Here is a tiny trained network, its code and every weight. The questions are about switching its units off for an input and a class, where a switched-off unit gives its printed mean instead of its output.

import numpy as np


def w(rows, s, z=0):
    codes = np.array(rows[::2]) - 128.0
    scale = np.full(codes.shape[1], s)
    scale[-1] = z or s
    return codes * scale


def norm(h):
    return h / np.sqrt((h * h).mean(-1, keepdims=True) + 1e-5)


def f(y):
    return np.maximum(y, 0)


def log_softmax(a):
    a = a - a.max(-1, keepdims=True)
    return a - np.log(np.exp(a).sum(-1, keepdims=True))


def net(x, mask):
    res = np.array(x, float).reshape(1, 8) / 4 @ E
    u = 0
    for l in range(4):
        y = f(norm(res) @ A[l][:, :-1].T + A[l][:, -1])
        res = res + np.where(mask[u : u + 5], y, B[l][:, -1]) @ B[l][:, :-1]
        u += 5
    return log_softmax(norm(res)[-1] @ U[:, :-1].T + U[:, -1])


A, B = {}, {}
E = w([
[60,167,133,187,2,122],'x0',
[120,135,118,126,133,118],'x1',
[133,115,136,136,126,124],'x2',
[125,134,123,127,133,120],'x3',
[196,126,83,45,41,65],'x4',
[121,143,118,120,130,134],'x5',
[109,142,106,123,142,105],'x6',
[41,126,250,63,119,97],'x7',
],0.0091)
A[0] = w([
[209,81,30,103,50,36,134],'0.n0',
[146,90,102,36,90,62,56],'0.n1',
[139,147,40,216,46,152,1],'0.n2',
[85,106,13,250,208,169,153],'0.n3',
[159,80,97,74,148,254,71],'0.n4',
],0.0067,0.005)
B[0] = w([
[101,132,41,86,141,165,255],'0.n0',
[229,115,253,176,88,156,180],'0.n1',
[166,201,139,147,36,185,177],'0.n2',
[187,117,208,174,111,178,248],'0.n3',
[106,165,92,134,194,53,158],'0.n4',
],0.012,0.0058)
A[1] = w([
[87,98,191,3,84,78,75],'1.n0',
[57,145,171,188,51,115,11],'1.n1',
[51,111,233,84,131,110,128],'1.n2',
[43,103,135,146,183,129,45],'1.n3',
[86,85,85,132,16,83,7],'1.n4',
],0.014,0.0022)
B[1] = w([
[129,117,204,192,139,108,233],'1.n0',
[45,96,110,146,134,105,229],'1.n1',
[144,142,68,55,119,173,255],'1.n2',
[150,115,129,116,105,193,173],'1.n3',
[131,251,137,72,103,138,190],'1.n4',
],0.021,0.0096)
A[2] = w([
[63,133,173,245,46,93,2],'2.n0',
[223,94,152,83,141,165,91],'2.n1',
[115,155,129,233,207,148,53],'2.n2',
[122,150,223,126,140,27,95],'2.n3',
[175,132,4,57,82,52,50],'2.n4',
],0.016,0.0015)
B[2] = w([
[221,165,84,127,154,235,199],'2.n0',
[133,129,131,132,188,87,244],'2.n1',
[117,188,83,139,142,50,189],'2.n2',
[104,169,232,116,103,99,181],'2.n3',
[153,5,173,169,113,103,204],'2.n4',
],0.021,0.011)
A[3] = w([
[41,106,63,138,37,153,6],'3.n0',
[156,67,115,93,179,141,1],'3.n1',
[128,120,147,128,3,151,87],'3.n2',
[109,115,92,49,152,138,35],'3.n3',
[196,134,176,144,141,116,119],'3.n4',
],0.022,0.0027)
B[3] = w([
[56,4,157,197,116,139,228],'3.n0',
[212,146,153,79,116,170,209],'3.n1',
[152,166,32,112,82,58,240],'3.n2',
[115,165,129,58,187,181,190],'3.n3',
[40,87,123,139,117,111,254],'3.n4',
],0.023,0.0093)
U = w([
[146,173,73,197,248,2,62],'0',
[185,198,49,211,136,215,91],'1',
[174,141,150,42,210,187,201],'2',
[6,86,107,124,95,195,60],'3',
[212,11,134,134,153,55,252],'4',
[167,102,29,157,14,42,110],'5',
[71,123,250,131,159,37,126],'6',
[93,243,149,86,44,83,149],'7',
],0.016,0.0022)

Each question gives the input, the list of numbers given to net, and the class t.
The units are the neurons (one row each of A and B). Each row of codes is followed by its name. A weight is (code - 128) times the scale printed after its matrix; where a second scale follows, it is the last column's (A, B and U).
mask holds one flag per neuron, layer by layer. A switched-off neuron (its flag False) gives its mean, the last column of its row in B, instead of its output. The means were averaged over made-up inputs and are rounded, as every weight is.
A unit's drop is (log p(t) with every unit on - log p(t) with that unit switched off) / (log p(t) with every unit on - log p(t) with every unit switched off).
The circuit of an input: a set's keep is (log p(t) with only the set's units on - log p(t) with every unit switched off) / (log p(t) with every unit on - log p(t) with every unit switched off). Starting from the 12 units with the biggest drops (on a tie, the unit counted first), units are removed one at a time, each time the one whose removal leaves the highest keep (on an exact tie, the one counted first), for as long as the keep stays at least 0.8.
circuit, biggest first: the units of the circuit, biggest drop first
k most important neurons: the k neurons with the biggest drops, biggest first
k most important neurons of layer l: the k neurons of layer l with the biggest drops, biggest first
drop of u: that unit's drop, to one decimal
input [-2,0,2,4,7,2,6,5], class 6: circuit, biggest first	[1.n0]
input [0,-6,-2,0,7,2,3,4], class 6: 4 most important neurons	[1.n1, 0.n1, 3.n4, 0.n2]
input [4,-5,2,5,2,0,-3,4], class 7: 3 most important neurons	[1.n0, 1.n4, 0.n3]
input [6,-6,0,8,0,4,6,0], class 1: 2 most important neurons	[1.n2, 2.n0]
input [-2,2,-2,-5,-4,8,5,0], class 0: 3 most important neurons	[0.n3, 1.n2, 2.n2]
input [0,-2,2,5,-8,-1,4,8], class 2: 2 most important neurons	[1.n2, 3.n3]
input [0,-5,2,-5,-2,4,-5,-5], class 0: 3 most important neurons	[1.n1, 1.n0, 2.n2]
input [4,2,3,6,1,7,-7,8], class 7: 2 most important neurons of layer 3	[3.n2, 3.n4]
input [-1,-7,-6,-3,4,2,4,3], class 6: 2 most important neurons	[0.n1, 1.n1]
input [0,7,-3,4,-2,-1,-5,-8], class 0: 2 most important neurons	[1.n2, 1.n1]
input [8,1,2,-4,-3,-5,-5,0], class 1: 2 most important neurons	[2.n0, 1.n2]
input [-7,4,1,-4,-7,-6,7,0], class 0: 3 most important neurons	[1.n2, 2.n2, 0.n3]
input [-2,0,-4,5,2,8,8,-6], class 4: 2 most important neurons	[1.n0, 2.n4]
input [3,-1,7,4,3,-7,-7,2], class 7: 2 most important neurons of layer 1	[1.n4, 1.n0]
input [6,-2,-5,-3,-1,2,8,-6], class 1: most important neuron of layer 2	[2.n0]
input [-4,7,2,0,0,-2,-8,-1], class 0: 2 most important neurons	[1.n2, 1.n4]
input [3,8,-7,2,-7,-4,8,-1], class 1: 2 most important neurons	[2.n0, 0.n3]
input [5,-5,-1,-6,-1,-1,1,-6], class 1: 2 most important neurons	[1.n2, 2.n0]
input [-1,2,-7,-4,-7,-1,7,8], class 2: 2 most important neurons of layer 1	[1.n2, 1.n3]
input [-7,8,-4,-3,-3,-3,3,7], class 2: circuit, biggest first	[1.n2]
input [-1,4,0,6,1,-6,6,-6], class 4: 2 most important neurons of layer 3	[3.n2, 3.n1]
input [8,-5,0,-1,0,2,5,-4], class 1: 2 most important neurons of layer 1	[1.n2, 1.n1]
input [4,-1,1,1,-1,-8,1,-8], class 1: 2 most important neurons of layer 0	[0.n3, 0.n2]
input [0,-5,4,-7,4,6,-7,4], class 6: 2 most important neurons of layer 2	[2.n3, 2.n1]
input [-2,-5,-2,8,6,-5,1,3], class 6: drop of 0.n1	0.2
input [-1,-4,-2,-1,8,-8,1,2], class 6: drop of 1.n1	0.4
input [-3,-3,-6,3,-6,-7,6,-5], class 0: drop of 2.n3	0.0
input [3,-3,5,2,-1,-3,1,-4], class 1: drop of 1.n2	1.1
